After every row comes roughly how far along a hidden order it lies, from 0 to 20.
In the rows, 128 means zero.
[109 175 154 119 120  95 126 143 134 131 154 129 114 119 116 141 118 130
 137 131 116 152 124 119 143 108 127 117 170 102 130 143 134 128 139 124
 130 145 132 114 121 121 143 120 113 129 130 120 125 119  73 121 149 127
 132 108 105 131 132 121 156 154 124 125 128 117 131 133 144 129 114 131
 135 112 129 114 105 126 132 133 129  65 123  87 113  77 128 116  69 113
 137 122 128 131 128 115 113 127 132 140 141 123 113 126 110 136 134 129
 132 144  79 106 122 118 135 148 147 114 138 118 124 107  79 125 124   1
 124 187 127 120 135 114 130 128  80 132 208] : 6
[129 137 129 130 144 104 117 133 141 137 127 130 124 135 120 143 108 130
 124 133 139 137 122 122 124 131 125 122 148 125 126 133 116 136 108 129
 133 156 119 106 125 126 150 121 120 122 126 142 128 120  71 103 128 124
  78 113  97 127 151 122 124 152 118 124 129 129 144 163 131 135 124 119
 139 151 131 161 142 130 117 134 137 143 124 128 118 110  98 117 100 114
 140 121 119 130 136 118 132 128 126 135 134 124 122 110 114 140 116 129
 136 146 106  97 126 116 139 131 136 143 161 128 127 142 124 130 127  74
 139 175 128 112 146 152 137 128  94 131 152] : 11
[115 193 120 102 164  55 116 131 142 134 115 129 117 114 111 153 118 131
 128 137 130 183  86 104 162  99 129 113 165  87 126 162 125 131 147 119
 138 173 139 101 119 130 156  29 108 135 120  88 128 127   1 175 141 136
 156 110 106 122 147 122 138 160 118 123 130 115  94 223 200 129  87 131
 128 119 133  92 114 123 130 129 135  91 116  84 125  16 110 124  96 111
 143 100  91 133 145 121 114 147 133 149 142 121 104 119 109 138 139 131
 132 166 186 101 121 111 130 146 183 111 157 119 122 180  92 130 118   1
 138 145 127 103 125 153 143 129  74 140 203] : 0
[142 173 125 117 190 142 119 120 123 138 148 128 105 133 121 132 114 130
 154 133 128 163  68 120 144 152 126 141 123 125 127 132 155 134 114 123
 132 140 130 104 110 127 129 141 126 139 136 134 128 160  37 101 137 125
 128 128 105 121 119 123 122 121 115 124 132 131 100 200 165 135 141 110
 141 143 129 159 136 125 126 129 140 164 117 157 126 162  79 121 178 125
 138 125 107 132 147 118 124 133 129 122 109 133 124 116 125 134 165 128
 127 148 217 114 131 113 124 137 159 141 182 129 127 179 116 125 119  99
 139 145 128 118 135 118 144 126 107 121 159] : 20
[142 149 162 114 226  98 124 123 146 135  91 127 126 136 114 126 121 134
 159 124  91 165 123 120 153 139 123 153 127 117 132 131 130 136 192 123
 139 169 113 121 138 130 156 128 119 141 125  95 127 132  65 117 150 127
 176 121 104 122 114 124 141 128 135 125 134 127 165 192 211 133 119 113
 129 163 130 169  87 114 114 127 141 124 127 124 136 105  91 119 164 128
 140 125 113 137 146 117 128 123 130 122  98 134 118 124 104 149 135 131
 126 167 214 108 130 122 135 126 154 124 175 122 126 137 100 128 128   1
 109 146 129 124 140 125 134 126  94 131 200] : 19
[146  89 132 122  99 164 119 173 132 127 105 132 136 154 116 154 115 128
 150 127 112  78 166 126 112 146 129 102 105 158 128 142 112 124 124 144
 130 127 117 132 128 107 108 181 134 123 105 121 131 104 255  31 114 112
 137 129  79 136 143 124 114 114 117 127 123 133 186  52 103 138 126 121
 142  84 131 105 121 124 120 135 126  94 130 147 125 160 159 121 121 114
 140 146 176 118  94 114 111 114 128 119 130 128 115  99 110 139 103 126
 141  59  74 108 130 124 118 119 112 123 150 124 121  56 138 132 132 191
 144 169 129 131 120 107 138 133 160 131 133] : 5
[142  83 101 136 144 146 114 146 114 130 145 132 119 152 149 128 111 128
 130 134 148 106 126 126 109 141 130 127 109 150 126 131 108 130  47 131
 122 136 128 107 122 117 119 176 145 131 120 134 129 141 165  23  94 118
  22 135 100 129 172 126  98 110 106 125 127 143 147 125 101 129 146 119
 146 113 131 143 178 131 122 131 136 170 105 140 117 174 114 126 146 119
 133 135 126 116 122 117 119 136 127  98 128 121 124  98 116 124 125 125
 131 113 132 117 129 123 119 129 143 144 152 129 125 126 144 127 122 246
 159 163 127 121 131  79 133 131 126 124 139] : 12
[153 152 109 104 167  97 119 158 109 131 126 125 118 162 126 126 122 126
 141 127 119 107 106 118 142 127 139 131 138 119 134 159 112 124 107 125
 134 125 141 112 122 111 112 101 128 156  93 103 131 155 134  56 125 120
 146 142 104 124 133 123 121 104 119 127 132 130 132 122 174 130 115 110
 141  79 132  94 128 116 138 124 132 105 113 127 128  90 163 130 182 126
 135 141  63 127 112 121 108 148 136 101 117 131 116 105 111 130 142 126
 126  96 183 107 138 123 114 143 185 106 180 117 120 122  89 123 119   3
 131 152 134 121 117  63 136 129 121 124 220] : 7
[135 111 133 134 123 121 127 143 139 128 101 130 134 152 123 128 123 129
 125 128 124 124 136 129 126 127 126 149 117 132 129 124 114 129 138 127
 130 130 109 132 140 124 139 178 123 128 121 137 129 116 118  83 120 119
 130 127 104 130 123 125 134 138 124 128 129 132 173 111 126 130 125 115
 134 127 129 141 125 122 121 129 130 105 124 124 118 126 133 120 118 128
 131 136 144 128 120 130 132 118 129 117 126 127 119 116 104 134 112 126
 131 108  95 114 132 124 129 122 130 134 147 122 127  66 126 128 131 169
 124 154 128 137 137 104 124 129 128 130 136] : 10
[130 186 116 112 136  87 127 130 128 137 135 125 125 123 106 154 125 128
 136 129 124 155  82 120 149 128 133 116 157 110 129 154 133 132 134 121
 143 134 140 113 120 128 128  44 112 135 111 135 130 132  38 172 145 129
 173 129 113 122 111 121 150 139 125 126 133 117  95 168 162 134 109 116
 127 109 130 124 113 122 133 125 132 108 138 121 130 103 136 125 143 131
 139 125 108 142 130 120 116 142 132 136 115 129 126 116 124 140 149 132
 131 130 166 114 132 120 127 139 159 116 160 126 121 177  94 125 123   4
 127 140 131 114 123 141 142 123 120 127 153] : 3
